In the rows, 100 means zero.
Each row of numbers belongs to one of the objects below and depends on some of the facts about them. Some rows are named. Which object is each other row?

There are 3 kinds of fact about the objects: mikler, potar, pidul.
J109 {mikler=980, potar=flaflin, pidul=J321}
J111 {mikler=237, potar=druretra}
J129 {mikler=237, potar=klukam}
J132 {mikler=95, potar=plilam}
J142 {mikler=237, potar=klukam, pidul=J883}
J143 {mikler=95, potar=plilam}
J157 {mikler=95, potar=klukam, pidul=J738}
J172 {mikler=95, potar=flaflin, pidul=J946, J209}
J185 {mikler=118, potar=soplokik}
J193 {mikler=118, potar=plilam, pidul=J416}
J202 {mikler=627, potar=druretra}
J207 {mikler=580, potar=soplokik, pidul=J517}
J209 {mikler=980, potar=klukam, pidul=J711, J945}
J249 {mikler=237, potar=druretra}
J254 {mikler=237, potar=druretra, pidul=J725, J332}
J255 {mikler=627, potar=soplokik, pidul=J482}
J28 {mikler=95, potar=flaflin}
J280 {mikler=627, potar=flaflin}
J292 {mikler=580, potar=soplokik, pidul=J77}
J3 {mikler=980, potar=flaflin}
J308 {mikler=118, potar=klukam, pidul=J413}
J321 {mikler=118, potar=druretra}
J323 {mikler=980, potar=plilam, pidul=J249}
J325 {mikler=118, potar=soplokik, pidul=J142}
J332 {mikler=118, potar=druretra, pidul=J280}
J347 {mikler=237, potar=flaflin, pidul=J935}
J351 {mikler=118, potar=soplokik, pidul=J442}
J354 {mikler=237, potar=plilam}
J357 {mikler=627, potar=soplokik, pidul=J440}
J373 {mikler=627, potar=klukam, pidul=J654}
J386 {mikler=118, potar=druretra}
J413 {mikler=237, potar=flaflin}
J416 {mikler=627, potar=plilam, pidul=J193}
J435 {mikler=627, potar=flaflin}
J440 {mikler=580, potar=klukam}
J442 {mikler=118, potar=soplokik}
J457 {mikler=980, potar=soplokik, pidul=J325}
J460 {mikler=627, potar=druretra, pidul=J943}
J466 {mikler=237, potar=klukam}
J482 {mikler=580, potar=druretra, pidul=J207}
J501 {mikler=118, potar=druretra, pidul=J642}
J506 {mikler=237, potar=druretra, pidul=J76}
J510 {mikler=118, potar=soplokik, pidul=J357}
J517 {mikler=627, potar=klukam, pidul=J846}
J547 {mikler=980, potar=plilam}
J55 {mikler=118, potar=flaflin, pidul=J28}
J552 {mikler=580, potar=flaflin, pidul=J92}
J560 {mikler=580, potar=soplokik}
J565 {mikler=627, potar=druretra}
J574 {mikler=580, potar=klukam}
J593 {mikler=980, potar=soplokik}
J595 {mikler=980, potar=druretra}
J6 {mikler=237, potar=druretra}
J602 {mikler=580, potar=soplokik, pidul=J457}
J606 {mikler=95, potar=druretra, pidul=J143}
J609 {mikler=627, potar=klukam}
J633 {mikler=95, potar=druretra, pidul=J848, J912}
J642 {mikler=95, potar=klukam, pidul=J83}
J646 {mikler=95, potar=druretra, pidul=J922}
J651 {mikler=95, potar=druretra, pidul=J945}
J652 {mikler=237, potar=klukam}
J653 {mikler=118, potar=druretra}
J654 {mikler=95, potar=soplokik}
J709 {mikler=980, potar=druretra}
J711 {mikler=580, potar=soplokik}
J721 {mikler=95, potar=klukam, pidul=J111}
J725 {mikler=980, potar=soplokik, pidul=J998, J332}
J730 {mikler=95, potar=klukam}
J738 {mikler=580, potar=flaflin, pidul=J923}
J740 {mikler=980, potar=klukam, pidul=J565}
J743 {mikler=118, potar=plilam}
J746 {mikler=118, potar=soplokik}
J747 {mikler=580, potar=druretra}
J754 {mikler=627, potar=druretra, pidul=J995}
J76 {mikler=627, potar=klukam, pidul=J653}
J77 {mikler=580, potar=flaflin}
J782 {mikler=95, potar=flaflin}
J827 {mikler=580, potar=soplokik, pidul=J928}
J83 {mikler=627, potar=klukam, pidul=J642}
J831 {mikler=627, potar=soplokik, pidul=J606}
J844 {mikler=237, potar=soplokik, pidul=J709}
J846 {mikler=95, potar=druretra, pidul=J482, J207}
J848 {mikler=95, potar=soplokik}
J850 {mikler=118, potar=klukam}
J865 {mikler=627, potar=soplokik, pidul=J928}
J883 {mikler=118, potar=flaflin, pidul=J142}
J886 {mikler=237, potar=druretra, pidul=J935}
J890 {mikler=95, potar=klukam, pidul=J77}
J894 {mikler=980, potar=soplokik}
J912 {mikler=95, potar=druretra, pidul=J357}
J92 {mikler=237, potar=flaflin, pidul=J653, J593}
J922 {mikler=95, potar=druretra}
J923 {mikler=95, potar=flaflin, pidul=J157}
J924 {mikler=580, potar=plilam}
J928 {mikler=237, potar=klukam, pidul=J865}
J93 {mikler=237, potar=soplokik, pidul=J332}
J931 {mikler=95, potar=druretra, pidul=J129, J466}
J935 {mikler=118, potar=druretra}
J943 {mikler=237, potar=soplokik, pidul=J460, J435}
J945 {mikler=118, potar=plilam, pidul=J711, J172}
J946 {mikler=118, potar=druretra}
J958 {mikler=95, potar=flaflin, pidul=J185}
J98 {mikler=580, potar=klukam, pidul=J725}
J988 {mikler=237, potar=soplokik}
J989 {mikler=627, potar=soplokik}
J992 {mikler=580, potar=soplokik}
J995 {mikler=627, potar=klukam}
J998 {mikler=237, potar=flaflin, pidul=J992, J332}

Known rows:
J886: |  89 | 115 |  61 | 103 | 100 |  98 |  98 | 119 | 102 |  76 | 134 |  85 |  76 |  75 | 100 | 114 | 101 |  92 |  97 | 124 | 107 | 102 | 113 | 125 |  99 |  87 |
J501: |  96 |  95 |  79 | 116 |  97 |  87 |  97 | 128 |  83 | 102 | 126 |  95 | 107 | 102 |  97 | 115 | 111 | 100 | 112 |  80 |  89 |  87 | 127 | 117 |  90 |  85 |
J6: |  79 | 117 |  85 |  91 | 103 | 102 | 103 | 118 | 102 |  80 | 127 |  91 |  83 |  80 | 106 | 112 | 117 |  89 |  93 | 124 | 115 |  93 |  85 | 111 | 100 |  89 |
J111: |  73 | 108 | 108 |  83 | 105 |  99 | 110 | 119 | 102 |  72 | 124 |  99 |  86 |  83 | 110 | 100 | 130 |  89 |  91 | 134 | 128 |  88 |  57 |  95 |  90 |  94 |
J595: |  85 |  85 | 112 | 118 |  93 |  87 | 102 | 105 |  78 | 111 | 114 |  95 |  93 |  92 |  99 | 103 | 109 |  96 | 105 |  76 | 100 |  76 | 114 | 100 |  95 |  96 |
J386: |  86 |  89 |  96 | 109 |  96 |  86 | 101 | 129 |  83 |  98 | 121 |  94 | 108 | 108 |  97 | 110 | 125 |  96 | 113 |  86 |  98 |  83 | 102 | 106 |  85 |  86 |
J747: |  88 |  97 |  96 | 104 |  98 |  92 | 105 | 117 |  91 |  90 | 121 |  92 |  89 |  91 | 100 | 110 | 118 |  94 | 100 | 105 | 106 |  84 |  99 | 107 |  97 |  89 |
J958: | 103 | 107 |  70 | 119 |  76 |  84 |  88 | 100 |  98 | 129 | 101 |  87 |  91 |  88 | 106 | 100 |  68 | 106 | 109 |  91 |  99 |  83 | 138 |  93 | 108 |  90 |
J55: | 109 | 110 |  52 | 115 |  91 |  95 |  93 | 124 |  79 | 117 | 101 |  93 | 110 | 104 | 108 | 109 |  87 | 114 | 130 |  99 |  95 |  79 | 131 |  97 | 100 |  81 |
J347: |  96 | 131 |  44 |  96 |  87 | 104 |  95 | 107 |  97 |  92 | 111 |  87 |  83 |  76 | 114 | 110 |  79 | 103 | 108 | 137 | 116 |  90 | 110 | 100 | 105 |  89 |
J890: | 112 | 120 | 103 | 102 |  99 | 105 |  88 | 101 | 114 | 132 | 102 | 102 | 106 |  86 |  99 | 101 |  60 | 102 | 114 |  84 |  86 | 101 | 129 | 121 | 113 |  99 |
J76: | 129 | 117 | 116 |  98 |  96 |  92 | 102 |  97 | 124 | 132 |  88 | 103 | 110 |  87 |  82 |  83 |  87 |  92 |  95 |  90 |  94 |  88 |  90 | 116 | 103 |  84 |
J995: | 116 | 110 | 136 |  90 |  94 | 100 | 109 |  97 | 121 | 129 |  80 | 106 | 112 |  98 |  89 |  80 |  96 |  95 |  95 |  93 | 108 |  87 |  64 |  93 | 109 |  88 |
J83: | 123 | 115 | 121 |  95 |  95 | 104 | 104 |  92 | 122 | 133 |  82 | 104 | 112 |  91 |  87 |  90 |  87 |  90 |  97 |  95 | 101 |  95 |  88 | 111 | 109 |  84 |
J440: | 121 | 110 | 125 |  95 |  98 | 111 | 114 | 125 | 117 | 135 | 114 | 140 |  94 | 103 | 113 | 115 |  98 | 112 |  85 | 131 | 106 |  76 |  46 | 109 |  79 | 104 |
J143: |  95 | 101 | 140 |  87 | 113 |  96 |  91 | 101 |  98 | 112 | 100 | 117 |  98 | 103 | 101 |  80 |  93 |  91 |  91 |  83 | 106 |  94 |  67 | 102 |  98 | 107 |
J602: | 122 |  73 |  71 | 126 | 125 | 108 |  98 | 119 |  93 |  67 | 110 | 123 | 141 |  98 | 122 |  99 | 102 | 121 |  62 | 111 | 117 | 162 | 139 | 115 | 148 | 113 |
J865: | 124 |  69 | 102 | 119 | 102 |  88 | 109 |  63 | 111 |  92 |  73 | 102 | 105 | 112 |  94 |  82 | 116 | 103 |  64 | 102 |  97 | 139 |  96 |  93 |  99 | 108 |
J988: |  99 |  99 |  81 |  93 | 121 | 108 |  99 |  80 | 114 |  51 | 106 | 104 |  96 | 102 | 114 |  96 | 105 | 106 |  85 | 143 | 105 | 148 |  90 | 107 |  92 | 117 |

Rows to name:
No name comes twice in this set of rows, the named rows included.
| 104 | 135 | 101 |  74 | 111 | 120 |  98 | 112 | 122 |  96 | 109 | 104 | 106 |  84 | 102 | 112 |  83 |  98 | 107 | 127 | 111 |  94 |  77 | 119 | 108 |  96 | | J652
|  78 |  96 | 125 |  44 |  38 | 154 | 123 |  71 |  96 | 110 |  45 |  73 |  51 | 155 |  82 | 139 | 125 |  88 | 107 |  95 | 121 |  70 |  98 |  26 | 160 | 105 | | J280
|  69 |  71 | 137 |  46 |  83 | 165 | 121 |  56 |  91 |  49 |  58 |  91 |  70 | 177 |  95 | 148 | 141 |  96 | 107 | 110 |  97 | 136 |  93 |  51 | 134 | 139 | | J992
| 106 |  62 | 107 | 123 | 107 |  91 | 105 |  71 |  90 |  88 |  84 | 106 | 111 | 110 | 110 |  89 |  95 | 114 |  92 |  87 |  85 | 132 | 114 |  94 |  88 | 120 | | J894
|  50 |  80 | 151 |  40 |  62 | 154 | 123 | 105 |  71 |  77 |  78 |  83 |  65 | 170 |  85 | 160 | 163 |  88 | 125 |  84 | 108 |  71 |  93 |  47 | 131 | 110 | | J332
|  91 | 104 | 111 | 105 |  74 |  85 |  97 | 106 |  95 | 131 |  83 |  97 | 102 |  87 | 112 |  86 |  90 | 105 | 105 | 104 | 122 |  65 |  76 |  62 |  98 |  94 | | J28
| 117 | 106 | 109 | 115 | 106 |  99 |  96 | 111 | 104 | 135 | 103 | 112 | 125 |  85 |  99 |  93 |  64 | 108 | 114 |  79 |  81 |  86 | 124 | 120 |  93 |  95 | | J209
|  98 | 128 |  97 |  74 | 129 | 120 |  94 | 110 | 111 |  85 | 110 | 112 |  88 |  93 | 104 | 101 |  94 |  90 |  91 | 117 | 109 | 113 |  78 | 126 | 104 | 103 | | J354
| 119 |  76 |  70 | 120 | 118 |  92 |  93 |  92 |  94 |  77 |  95 | 106 | 122 | 127 | 105 | 107 | 100 | 114 | 102 |  94 |  73 | 141 | 136 | 117 |  89 | 109 | | J351
|  67 | 117 |  76 |  46 |  71 | 167 | 110 |  88 |  98 |  61 | 108 |  59 |  29 | 135 |  87 | 185 | 115 |  82 | 122 | 110 |  87 | 108 | 175 | 110 | 157 | 104 | | J254
| 128 |  59 | 103 | 125 |  93 |  82 | 122 |  79 | 121 | 115 |  94 | 127 |  82 | 118 |  98 |  88 | 121 | 107 |  48 | 121 | 103 | 133 |  67 |  94 |  81 | 116 | | J357
|  82 |  96 | 106 | 105 | 101 |  89 | 100 | 125 |  90 |  92 | 120 |  95 |  93 |  85 | 100 |  96 | 123 |  89 |  95 | 103 | 117 |  78 |  74 |  98 |  89 |  91 | | J482
| 106 | 105 | 122 |  91 | 114 | 101 |  92 |  91 | 102 | 116 | 103 | 113 |  92 | 100 |  96 |  87 |  83 |  94 |  94 |  75 |  96 | 110 |  97 | 114 | 104 | 110 | | J132
| 107 |  82 | 103 | 107 | 116 |  86 | 106 |  88 |  99 |  68 |  92 | 108 | 114 | 110 | 109 |  82 | 113 | 108 |  87 | 121 | 101 | 139 |  69 |  94 |  81 | 119 | | J207
| 111 | 120 |  48 | 117 |  85 |  87 |  90 | 123 |  92 | 110 | 106 |  90 | 104 |  85 | 108 | 104 |  78 | 107 | 107 | 113 | 106 |  85 | 121 | 101 | 103 |  81 | | J552

Now the same objects, written a new way:
Known rows:
J347: |  82 |  99 |  86 | 105 |  83 | 106 |  94 | 133 |  85 | 110 |  87 |  89 | 101 | 105 |
J935: |  62 | 113 | 106 | 102 |  76 | 102 |  99 | 117 |  94 | 104 |  94 |  90 |  97 | 113 |
J886: |  73 | 104 |  82 | 106 |  77 | 105 |  98 | 130 |  84 | 109 |  87 |  90 | 108 | 103 |
J292: |  91 |  82 |  73 | 103 |  80 | 110 |  90 | 135 |  92 | 103 |  87 |  86 | 106 | 105 |
J547: |  65 |  94 |  99 | 108 |  75 |  96 |  95 | 117 |  98 | 118 | 106 |  80 | 112 | 124 |
J646: |  69 | 105 |  91 | 103 |  83 | 101 | 104 | 133 |  90 | 112 | 101 |  94 | 115 | 102 |
J958: |  79 |  98 |  93 | 102 |  89 | 102 | 102 | 136 |  91 | 113 | 102 |  92 | 107 | 103 |
J883: |  33 | 101 |  65 |  74 | 104 | 106 |  76 | 145 |  66 | 113 |  73 |  82 | 133 | 111 |
J510: |  86 |  99 |  63 |  97 |  83 | 107 |  96 | 139 |  96 | 112 |  79 |  90 | 102 | 108 |
J357: |  84 |  87 |  62 | 100 |  78 | 109 |  92 | 143 |  93 | 108 |  84 |  88 | 101 | 108 |
J945: |  78 |  94 |  62 | 108 |  78 | 100 |  96 | 129 |  86 | 128 |  87 |  85 | 121 | 115 |
J457: |  64 |  91 |  59 |  87 |  88 | 105 |  91 | 147 |  92 | 112 |  83 |  86 | 110 | 109 |
J373: |  64 |  98 |  66 | 106 |  66 | 104 |  96 | 130 |  93 | 108 |  86 |  86 | 119 | 108 |
J746: |  82 | 106 |  96 |  98 |  83 | 107 |  96 | 123 | 103 | 102 |  92 |  87 |  96 | 117 |
J129: |  69 | 110 |  97 | 108 |  71 | 106 |  97 | 115 |  97 |  98 |  96 |  86 | 121 | 113 |
J924: |  79 |  83 | 102 | 116 |  74 | 102 |  88 | 111 |  90 | 110 | 104 |  77 | 120 | 120 |
J995: |  59 | 103 |  94 | 106 |  66 | 104 |  95 | 117 |  99 |  99 |  97 |  85 | 114 | 115 |
J93: | 106 |  98 |  76 | 107 |  83 |  99 |  99 | 140 | 101 | 107 |  62 |  68 | 102 |  95 |
J730: |  66 | 110 | 102 | 104 |  79 | 102 | 104 | 120 | 103 | 103 | 109 |  90 | 128 | 111 |

Rows to name:
No name comes twice in this set of rows, the named rows included.
|  78 |  89 | 111 | 106 |  78 | 107 |  90 | 119 |  89 |  98 |  99 |  85 |  96 | 111 | | J77
|  69 |  96 |  83 |  99 |  80 | 101 |  97 | 137 |  92 | 114 |  91 |  90 |  91 | 108 | | J109
|  65 | 110 | 119 | 103 |  83 | 101 | 103 | 120 |  96 | 103 | 112 |  92 | 110 | 109 | | J922
|  80 |  92 |  68 | 111 |  67 | 100 |  98 | 129 |  94 | 106 |  73 |  75 | 123 |  97 | | J98
|  83 |  85 |  54 | 100 |  79 | 110 |  92 | 146 |  91 | 111 |  82 |  90 | 102 | 107 | | J865
|  67 | 107 |  71 | 101 |  77 | 103 | 100 | 133 |  86 | 115 |  82 |  94 | 103 | 105 | | J501
|  93 |  85 |  57 | 106 |  72 | 112 |  97 | 142 |  96 | 111 |  91 |  98 |  92 | 109 | | J255
|  95 |  96 |  62 | 119 |  68 | 110 | 118 | 138 |  92 | 124 | 119 | 125 |  94 | 102 | | J846
|  82 |  83 |  72 | 106 |  79 | 108 |  91 | 136 |  81 | 110 |  86 |  89 | 102 | 101 | | J738
|  73 | 102 |  53 | 106 |  72 | 107 |  99 | 135 |  86 | 112 |  84 |  93 | 129 | 104 | | J928
|  63 |  97 |  81 | 105 |  71 | 103 |  95 | 133 |  87 | 109 |  88 |  89 | 100 | 105 | | J754
|  65 | 101 | 108 |  99 |  80 | 101 |  96 | 125 |  98 | 106 | 102 |  87 |  87 | 115 | | J3
|  80 |  97 | 103 | 114 |  78 | 101 |  93 | 113 |  92 | 113 | 102 |  78 | 120 | 121 | | J354
|  79 |  97 |  86 | 101 |  89 | 103 | 102 | 140 |  89 | 115 | 100 |  94 | 108 | 103 | | J172
|  70 |  89 |  74 | 108 |  76 |  96 |  96 | 129 |  92 | 126 |  96 |  82 | 116 | 117 | | J323

